Below is a small trained network, with its code and all its weights. Each question gives an input and a target symbol and asks what happens when units are switched off, that is, made to give their printed mean instead of their output.

import numpy as np


def w(rows, s, z=0):
    codes = np.array(rows[::2]) - 128.0
    scale = np.full(codes.shape[1], s)
    scale[-1] = z or s
    return codes * scale


def f(y):
    return y / 2 * (1 + np.tanh(0.7978845608 * (y + 0.044715 * y**3)))


def softmax(a):
    e = np.exp(a - a.max(-1, keepdims=True))
    return e / e.sum(-1, keepdims=True)


def log_softmax(a):
    a = a - a.max(-1, keepdims=True)
    return a - np.log(np.exp(a).sum(-1, keepdims=True))


def net(x, mask):
    ids = ['αβδθλπφψ'.index(c) for c in x.split()]
    T = len(ids)
    res = E[ids] + P[:T]
    u = 0
    for l in range(3):
        q, k, v = (res @ M[l].T for M in (Q, K, V))
        z = softmax(np.where(np.tri(T) > 0, q @ k.T / 3**0.5, -1e9)) @ v
        res = res + np.where(mask[u], z, O[l][:, -1]) @ O[l][:, :-1]
        u += 1
        y = f(res @ A[l][:, :-1].T + A[l][:, -1])
        res = res + np.where(mask[u : u + 12], y, B[l][:, -1]) @ B[l][:, :-1]
        u += 12
    return log_softmax(res[-1] @ U[:, :-1].T + U[:, -1])


Q, K, V, O, A, B = {}, {}, {}, {}, {}, {}
E = w([
[89,122,92,91,220,152],'α',
[187,151,61,153,121,121],'β',
[88,128,88,189,143,63],'δ',
[70,121,97,108,150,205],'θ',
[8,128,152,138,94,201],'λ',
[166,17,81,87,128,187],'π',
[105,121,97,138,47,73],'φ',
[78,24,108,119,165,131],'ψ',
],0.016)
P = w([
[54,179,61,172,208,183],'0',
[79,195,75,82,147,101],'1',
[103,183,93,75,131,86],'2',
[118,170,116,83,126,92],'3',
[132,160,131,91,123,95],'4',
[149,153,149,103,122,99],'5',
[155,139,163,112,115,102],'6',
[170,130,177,121,115,111],'7',
[176,118,192,127,110,117],'8',
[185,113,201,136,113,119],'9',
[189,99,217,145,110,129],'10',
[191,93,229,150,111,130],'11',
[195,83,246,164,111,134],'12',
[203,75,253,165,111,141],'13',
],0.0057)
Q[0] = w([
[116,155,55,224,158,179],'L0H1',
[91,112,147,124,142,75],'L0H1',
[119,142,115,146,253,196],'L0H1',
],0.017)
K[0] = w([
[185,250,232,143,194,121],'L0H1',
[52,70,124,155,137,53],'L0H1',
[124,163,208,39,249,138],'L0H1',
],0.011)
V[0] = w([
[112,11,254,106,170,95],'L0H1',
[190,102,91,64,51,213],'L0H1',
[132,170,150,81,71,97],'L0H1',
],0.0075)
O[0] = w([
[193,216,53,178,76,100,81],'L0H1',
[74,184,144,253,175,89,82],'L0H1',
[109,109,111,162,180,234,4],'L0H1',
],0.005,0.002)
A[0] = w([
[135,110,193,120,139,103,61],'L0N1',
[128,142,42,188,103,163,211],'L0N2',
[153,229,57,174,86,73,93],'L0N3',
[136,127,53,145,129,115,81],'L0N4',
[245,172,127,29,9,152,101],'L0N5',
[121,157,156,183,186,102,91],'L0N6',
[168,114,232,54,200,123,2],'L0N7',
[145,149,83,123,191,72,108],'L0N8',
[145,159,129,94,103,104,248],'L0N9',
[177,146,104,83,104,87,116],'L0N10',
[152,223,144,104,70,138,107],'L0N11',
[164,131,141,121,81,78,138],'L0N12',
],0.011,0.0052)
B[0] = w([
[164,151,69,170,125,193,83],'L0N1',
[121,86,185,39,154,109,254],'L0N2',
[55,109,32,111,116,154,125],'L0N3',
[112,117,157,171,125,200,125],'L0N4',
[60,124,60,131,134,123,123],'L0N5',
[98,115,102,128,118,156,86],'L0N6',
[5,210,153,169,67,96,91],'L0N7',
[118,89,126,226,158,163,159],'L0N8',
[92,102,193,165,234,143,224],'L0N9',
[175,128,166,130,104,164,122],'L0N10',
[71,66,58,160,97,192,102],'L0N11',
[161,156,184,79,140,91,131],'L0N12',
],0.013,0.0027)
Q[1] = w([
[86,65,192,98,191,112],'L1H1',
[69,9,224,72,255,128],'L1H1',
[141,137,113,139,112,136],'L1H1',
],0.0083)
K[1] = w([
[176,226,111,147,47,162],'L1H1',
[176,187,97,248,2,181],'L1H1',
[131,99,102,119,134,124],'L1H1',
],0.0044)
V[1] = w([
[176,121,94,86,176,160],'L1H1',
[117,45,195,225,5,221],'L1H1',
[127,173,215,206,143,254],'L1H1',
],0.0088)
O[1] = w([
[75,103,154,140,173,114,44],'L1H1',
[174,255,20,184,65,108,250],'L1H1',
[158,152,59,116,42,93,243],'L1H1',
],0.0065,0.0011)
A[1] = w([
[153,178,232,191,95,216,121],'L1N1',
[152,137,124,208,81,141,89],'L1N2',
[183,94,107,195,140,169,43],'L1N3',
[212,114,107,180,178,159,4],'L1N4',
[172,114,41,160,225,93,97],'L1N5',
[173,254,125,21,235,206,159],'L1N6',
[32,161,137,133,58,189,32],'L1N7',
[139,198,131,140,78,125,74],'L1N8',
[161,78,83,76,95,228,34],'L1N9',
[209,130,172,133,157,27,167],'L1N10',
[52,48,77,183,62,41,137],'L1N11',
[167,174,67,151,57,153,67],'L1N12',
],0.0081,0.0039)
B[1] = w([
[55,137,65,54,139,133,150],'L1N1',
[167,144,94,142,159,132,96],'L1N2',
[160,41,99,114,89,105,90],'L1N3',
[174,11,99,96,70,77,101],'L1N4',
[137,128,76,110,192,242,199],'L1N5',
[5,71,35,132,104,79,184],'L1N6',
[156,100,180,114,95,215,236],'L1N7',
[117,120,80,93,103,104,110],'L1N8',
[68,164,79,76,203,111,133],'L1N9',
[212,143,161,143,155,219,251],'L1N10',
[84,193,66,62,237,180,219],'L1N11',
[139,172,116,128,123,139,115],'L1N12',
],0.014,0.0026)
Q[2] = w([
[148,146,155,144,113,185],'L2H1',
[86,139,138,78,60,253],'L2H1',
[114,203,166,93,160,99],'L2H1',
],0.023)
K[2] = w([
[173,169,113,159,120,166],'L2H1',
[190,218,7,157,49,89],'L2H1',
[143,177,165,101,158,74],'L2H1',
],0.017)
V[2] = w([
[61,170,163,246,136,183],'L2H1',
[130,68,84,192,150,151],'L2H1',
[155,208,141,126,166,130],'L2H1',
],0.014)
O[2] = w([
[173,158,2,90,57,113,253],'L2H1',
[135,167,67,219,72,139,244],'L2H1',
[105,47,167,140,97,104,65],'L2H1',
],0.008,0.0029)
A[2] = w([
[88,39,113,94,76,62,83],'L2N1',
[134,117,121,113,75,138,95],'L2N2',
[151,141,121,115,90,122,13],'L2N3',
[90,92,173,103,75,106,68],'L2N4',
[127,170,176,127,120,142,17],'L2N5',
[114,85,110,125,152,120,145],'L2N6',
[250,116,170,151,113,132,125],'L2N7',
[205,163,188,127,102,124,82],'L2N8',
[113,114,141,147,66,138,20],'L2N9',
[154,98,108,164,164,110,193],'L2N10',
[231,127,183,139,83,152,2],'L2N11',
[75,151,156,175,108,107,108],'L2N12',
],0.023,0.0066)
B[2] = w([
[22,168,172,182,202,198,157],'L2N1',
[93,102,135,99,160,159,181],'L2N2',
[160,172,98,121,123,100,132],'L2N3',
[153,102,129,113,95,27,209],'L2N4',
[122,235,103,126,145,169,153],'L2N5',
[160,174,106,179,129,125,210],'L2N6',
[112,67,194,142,70,211,248],'L2N7',
[112,148,4,155,116,191,162],'L2N8',
[182,73,111,182,164,119,155],'L2N9',
[144,142,108,84,149,123,254],'L2N10',
[146,180,130,108,193,5,196],'L2N11',
[170,146,79,139,34,122,160],'L2N12',
],0.024,0.0095)
U = w([
[130,85,52,109,254,116,115],'α',
[115,76,165,159,115,207,226],'β',
[36,48,98,153,163,117,68],'δ',
[4,151,144,138,139,171,1],'θ',
[2,70,81,41,105,121,164],'λ',
[96,141,151,121,105,115,20],'π',
[65,128,181,137,160,64,170],'φ',
[82,40,88,144,122,82,130],'ψ',
],0.0058,0.0038)

Each question gives the input, a string of symbols that net reads in full, and the target symbol t.
The units are the heads (3 rows each of Q, K, V and O) and the neurons (one row each of A and B). Each row of codes is followed by its name. A weight is (code - 128) times the scale printed after its matrix; where a second scale follows, it is the last column's (O, A, B and U).
mask holds one flag per unit, layer by layer, with each layer's heads first. A switched-off unit (its flag False) gives its mean, the last column of its rows in O or B, instead of its output. The means were averaged over made-up inputs and are rounded, as every weight is.
A unit's drop is (log p(t) with every unit on - log p(t) with that unit switched off) / (log p(t) with every unit on - log p(t) with every unit switched off).
The circuit of an input: a set's keep is (log p(t) with only the set's units on - log p(t) with every unit switched off) / (log p(t) with every unit on - log p(t) with every unit switched off). Starting from the 12 units with the biggest drops (on a tie, the unit counted first), units are removed one at a time, each time the one whose removal leaves the highest keep (on an exact tie, the one counted first), for as long as the keep stays at least 0.8.
units of the circuit, in order: the units of the circuit, biggest drop first
unit that matters most: the unit with the biggest drop
top k neurons in layer l: the k neurons of layer l with the biggest drops, biggest first
drop of u: that unit's drop, to one decimal
input ψ φ π α π ψ π ψ π λ δ, target α: unit that matters most => L0N3
input φ β ψ δ α θ λ λ ψ, target β: top 2 neurons in layer 1 => L1N6, L1N10
input ψ λ β λ, target β: top 3 neurons in layer 1 => L1N7, L1N6, L1N10
input λ ψ θ β ψ λ δ λ α λ, target α: units of the circuit, in order => L1N7, L2N9, L2N7
input λ λ λ φ λ δ λ θ π θ ψ φ φ λ, target θ: top 3 neurons in layer 1 => L1N6, L1N7, L1N1
input λ α λ α π π λ λ ψ π β α, target π: top 2 neurons in layer 1 => L1N7, L1N9
input λ δ θ δ θ θ λ λ δ φ λ β θ, target λ: units of the circuit, in order => L1N6, L2N9
input ψ ψ λ λ ψ δ ψ φ λ λ λ φ π, target α: units of the circuit, in order => L1N9, L2N7
input β λ β α δ λ, target β: units of the circuit, in order => L1N7, L2N11
input λ λ θ λ φ ψ φ π δ ψ α θ δ, target β: units of the circuit, in order => L2N7, L1N10
input β π λ ψ π, target β: units of the circuit, in order => L2N7, L1N11
input α ψ α π π, target β: top 2 neurons in layer 0 => L0N3, L0N11
input π α φ λ θ α λ α ψ θ λ, target α: top 4 neurons in layer 0 => L0N2, L0N7, L0N8, L0N9
input π ψ θ λ φ θ π φ π λ, target φ: unit that matters most => L0N2
input λ α θ λ δ ψ α λ, target δ: top 2 neurons in layer 2 => L2N1, L2N9
input δ β ψ β φ, target φ: top 3 neurons in layer 1 => L1N5, L1N7, L1N11
input ψ φ π α λ δ φ β λ α θ, target θ: top 4 neurons in layer 1 => L1N6, L1N5, L1N10, L1N7
input θ π λ ψ φ, target φ: top 3 neurons in layer 1 => L1N11, L1N6, L1N7
input ψ λ λ π λ, target π: top 2 neurons in layer 2 => L2N5, L2N12
input α λ λ ψ α ψ ψ π π ψ, target β: unit that matters most => L2N7
input β λ δ δ θ φ δ ψ α θ δ ψ δ λ, target δ: top 4 neurons in layer 1 => L1N7, L1N1, L1N11, L1N10
input π ψ θ λ δ, target α: top 2 neurons in layer 2 => L2N7, L2N10
input β ψ β ψ θ λ λ ψ λ, target ψ: drop of L1N7 => 1.5
input ψ ψ β ψ π λ λ ψ δ ψ θ θ λ θ, target λ: drop of L0N3 => 0.0
input ψ ψ φ π ψ λ β θ, target θ: drop of L1N6 => 1.4
